Below is a small trained network, with its code and all its weights. Each question gives an input and a class and asks what happens when units are switched off, that is, made to give their printed mean instead of their output.

import numpy as np


def w(rows, s, z=0):
    codes = np.array(rows[::2]) - 128.0
    scale = np.full(codes.shape[1], s)
    scale[-1] = z or s
    return codes * scale


def norm(h):
    return h / np.sqrt((h * h).mean(-1, keepdims=True) + 1e-5)


def f(y):
    return np.maximum(y, 0)


def log_softmax(a):
    a = a - a.max(-1, keepdims=True)
    return a - np.log(np.exp(a).sum(-1, keepdims=True))


def net(x, mask):
    res = np.array(x, float).reshape(1, 2) / 4 @ E
    u = 0
    for l in range(4):
        y = f(norm(res) @ A[l][:, :-1].T + A[l][:, -1])
        res = res + np.where(mask[u : u + 5], y, B[l][:, -1]) @ B[l][:, :-1]
        u += 5
    return log_softmax(norm(res)[-1] @ U[:, :-1].T + U[:, -1])


A, B = {}, {}
E = w([
[146,1,226],'x0',
[113,167,232],'x1',
],0.0075)
A[0] = w([
[105,242,198,111],'L0N0',
[99,70,155,42],'L0N1',
[71,1,141,74],'L0N2',
[5,131,138,79],'L0N3',
[169,221,210,2],'L0N4',
],0.0092,0.003)
B[0] = w([
[9,74,145,254],'L0N0',
[160,14,76,178],'L0N1',
[248,56,93,246],'L0N2',
[140,70,149,145],'L0N3',
[163,93,253,202],'L0N4',
],0.0053,0.0046)
A[1] = w([
[133,141,192,254],'L1N0',
[73,38,99,99],'L1N1',
[131,244,54,92],'L1N2',
[86,138,105,151],'L1N3',
[157,2,188,188],'L1N4',
],0.0088,0.0023)
B[1] = w([
[12,120,54,181],'L1N0',
[208,100,108,167],'L1N1',
[228,201,106,186],'L1N2',
[254,251,125,152],'L1N3',
[103,198,136,254],'L1N4',
],0.007,0.008)
A[2] = w([
[109,117,152,60],'L2N0',
[21,159,74,74],'L2N1',
[68,147,95,158],'L2N2',
[180,210,120,69],'L2N3',
[189,8,113,11],'L2N4',
],0.014,0.0012)
B[2] = w([
[129,153,120,157],'L2N0',
[133,84,113,190],'L2N1',
[154,156,142,168],'L2N2',
[131,56,127,211],'L2N3',
[191,174,250,254],'L2N4',
],0.015,0.0074)
A[3] = w([
[9,198,107,208],'L3N0',
[137,139,47,110],'L3N1',
[156,97,59,100],'L3N2',
[32,175,219,123],'L3N3',
[191,82,210,251],'L3N4',
],0.014,0.0014)
B[3] = w([
[71,73,180,187],'L3N0',
[214,49,135,175],'L3N1',
[202,116,2,179],'L3N2',
[65,95,8,242],'L3N3',
[68,160,180,254],'L3N4',
],0.0087,0.0095)
U = w([
[86,200,115,2],'0',
[2,106,96,166],'1',
[155,190,237,164],'2',
[185,118,74,172],'3',
],0.016,0.0072)

Each question gives the input, the list of numbers given to net, and the class t.
The units are the neurons (one row each of A and B). Each row of codes is followed by its name. A weight is (code - 128) times the scale printed after its matrix; where a second scale follows, it is the last column's (A, B and U).
mask holds one flag per neuron, layer by layer. A switched-off neuron (its flag False) gives its mean, the last column of its row in B, instead of its output. The means were averaged over made-up inputs and are rounded, as every weight is.
A unit's drop is (log p(t) with every unit on - log p(t) with that unit switched off) / (log p(t) with every unit on - log p(t) with every unit switched off).
most important unit: the unit with the biggest drop
k most important neurons: the k neurons with the biggest drops, biggest first
drop of u: that unit's drop, to one decimal
input [-4,2], class 3: most important unit -> L2N4
input [-7,3], class 3: 2 most important neurons -> (L2N4; L2N3)
input [-8,5], class 3: 4 most important neurons -> (L2N4; L2N3; L1N4; L2N1)
input [-6,4], class 3: 2 most important neurons -> (L2N4; L2N1)
input [-7,5], class 3: 4 most important neurons -> (L2N4; L2N3; L2N1; L1N4)
input [0,-2], class 2: 2 most important neurons -> (L1N4; L0N4)
input [-7,4], class 3: drop of L2N3 -> 1.4
input [-3,0], class 3: drop of L2N4 -> 3.0
input [4,8], class 1: drop of L2N4 -> 0.1
input [0,-8], class 2: drop of L1N4 -> 0.2
